Here is a tiny trained network, its code and every weight. The questions are about switching its units off for an input and a class, where a switched-off unit gives its printed mean instead of its output.

import numpy as np


def w(rows, s, z=0):
    codes = np.array(rows[::2]) - 128.0
    scale = np.full(codes.shape[1], s)
    scale[-1] = z or s
    return codes * scale


def norm(h):
    return h / np.sqrt((h * h).mean(-1, keepdims=True) + 1e-5)


def f(y):
    return y / 2 * (1 + np.tanh(0.7978845608 * (y + 0.044715 * y**3)))


def log_softmax(a):
    a = a - a.max(-1, keepdims=True)
    return a - np.log(np.exp(a).sum(-1, keepdims=True))


def net(x, mask):
    res = np.array(x, float).reshape(1, 6) / 4 @ E
    u = 0
    for l in range(2):
        y = f(norm(res) @ A[l][:, :-1].T + A[l][:, -1])
        res = res + np.where(mask[u : u + 8], y, B[l][:, -1]) @ B[l][:, :-1]
        u += 8
    return log_softmax(norm(res)[-1] @ U[:, :-1].T + U[:, -1])


A, B = {}, {}
E = w([
[119,251,136,86,229,57,144],'x0',
[175,81,94,137,145,177,158],'x1',
[175,193,104,129,139,223,149],'x2',
[154,195,124,147,117,56,214],'x3',
[85,118,70,153,115,155,64],'x4',
[110,135,144,129,204,133,195],'x5',
],0.0027)
A[0] = w([
[152,241,123,197,183,32,210,1],'L0N0',
[135,41,108,174,65,177,61,68],'L0N1',
[227,218,70,90,106,189,111,166],'L0N2',
[102,174,174,38,211,59,130,50],'L0N3',
[120,86,152,73,118,174,73,16],'L0N4',
[41,144,144,147,38,70,88,114],'L0N5',
[93,140,79,161,125,175,128,113],'L0N6',
[175,89,135,166,110,103,255,60],'L0N7',
],0.0036,0.0015)
B[0] = w([
[142,108,99,23,53,137,104,251],'L0N0',
[208,148,157,2,80,84,117,242],'L0N1',
[139,83,197,162,154,175,157,240],'L0N2',
[97,76,145,106,105,120,57,202],'L0N3',
[118,157,90,115,95,91,123,125],'L0N4',
[170,163,65,179,172,136,130,209],'L0N5',
[134,118,106,78,175,116,146,133],'L0N6',
[106,187,38,158,127,143,163,180],'L0N7',
],0.0044,0.0016)
A[1] = w([
[133,190,117,77,174,58,173,30],'L1N0',
[119,91,97,127,109,165,88,143],'L1N1',
[91,209,146,182,39,112,85,105],'L1N2',
[161,64,114,155,17,139,84,92],'L1N3',
[102,9,143,123,164,91,200,247],'L1N4',
[163,16,115,172,31,193,68,50],'L1N5',
[164,101,161,206,107,176,211,255],'L1N6',
[123,164,115,66,230,254,95,206],'L1N7',
],0.0048,0.00095)
B[1] = w([
[143,95,110,96,61,165,76,163],'L1N0',
[119,164,145,113,128,96,163,155],'L1N1',
[203,149,117,149,122,156,142,164],'L1N2',
[169,208,115,48,133,143,171,232],'L1N3',
[201,159,185,151,136,235,150,184],'L1N4',
[139,193,183,40,108,37,121,250],'L1N5',
[110,156,69,174,171,132,39,211],'L1N6',
[253,165,102,220,96,150,169,253],'L1N7',
],0.0046,0.0028)
U = w([
[36,109,77,145,153,72,39,120],'0',
[212,162,112,231,161,204,144,217],'1',
[47,35,210,139,187,120,112,47],'2',
[70,98,87,148,103,148,173,2],'3',
[179,164,150,2,68,108,119,204],'4',
],0.009,0.0032)

Each question gives the input, the list of numbers given to net, and the class t.
The units are the neurons (one row each of A and B). Each row of codes is followed by its name. A weight is (code - 128) times the scale printed after its matrix; where a second scale follows, it is the last column's (A, B and U).
mask holds one flag per neuron, layer by layer. A switched-off neuron (its flag False) gives its mean, the last column of its row in B, instead of its output. The means were averaged over made-up inputs and are rounded, as every weight is.
A unit's drop is (log p(t) with every unit on - log p(t) with that unit switched off) / (log p(t) with every unit on - log p(t) with every unit switched off).
The circuit of an input: a set's keep is (log p(t) with only the set's units on - log p(t) with every unit switched off) / (log p(t) with every unit on - log p(t) with every unit switched off). Starting from the 12 units with the biggest drops (on a tie, the unit counted first), units are removed one at a time, each time the one whose removal leaves the highest keep (on an exact tie, the one counted first), for as long as the keep stays at least 0.8.
circuit, biggest first: the units of the circuit, biggest drop first
unit that matters most: the unit with the biggest drop
k most important neurons: the k neurons with the biggest drops, biggest first
top k neurons in layer l: the k neurons of layer l with the biggest drops, biggest first
input [7,-2,5,-4,-1,1], class 1: circuit, biggest first => (L1N7)
input [1,-8,0,2,6,8], class 0: top 2 neurons in layer 1 => (L1N3; L1N5)
input [-2,-6,-5,0,3,4], class 2: circuit, biggest first => (L1N7; L0N0)
input [-6,1,-4,8,-4,2], class 1: circuit, biggest first => (L1N4; L1N6)
input [2,0,-5,-8,7,0], class 4: 2 most important neurons => (L0N1; L1N6)
input [-1,-4,4,3,-6,-5], class 1: circuit, biggest first => (L0N1; L1N5)
input [6,-5,0,-4,7,-6], class 1: 3 most important neurons => (L1N2; L0N5; L1N5)
input [8,1,-4,-4,4,6], class 2: top 3 neurons in layer 1 => (L1N6; L1N3; L1N5)
input [-7,6,-6,-1,-2,6], class 4: top 2 neurons in layer 0 => (L0N1; L0N2)
input [-2,-4,0,-5,7,5], class 4: 3 most important neurons => (L0N1; L0N7; L1N6)
input [-3,8,-8,6,-5,-1], class 1: top 2 neurons in layer 1 => (L1N4; L1N6)
input [-2,0,-6,8,-1,8], class 3: 4 most important neurons => (L1N5; L0N1; L0N7; L1N7)
input [-1,7,-5,4,-3,0], class 1: 2 most important neurons => (L1N4; L0N1)
input [-3,-1,-6,7,-4,-7], class 1: unit that matters most => L0N5
input [2,-1,-2,4,2,-8], class 1: 2 most important neurons => (L0N5; L1N2)
input [5,-2,-6,-1,-4,-3], class 0: top 2 neurons in layer 0 => (L0N1; L0N2)
input [7,7,-7,3,3,-1], class 0: top 4 neurons in layer 1 => (L1N3; L1N5; L1N7; L1N2)
input [-6,-3,2,8,-6,-6], class 1: top 3 neurons in layer 1 => (L1N6; L1N2; L1N5)
input [1,-7,-4,-5,-3,2], class 2: top 2 neurons in layer 1 => (L1N6; L1N5)
input [-6,-6,-3,2,2,7], class 1: unit that matters most => L1N4
input [-1,7,5,-8,-1,-4], class 4: 2 most important neurons => (L1N5; L0N1)
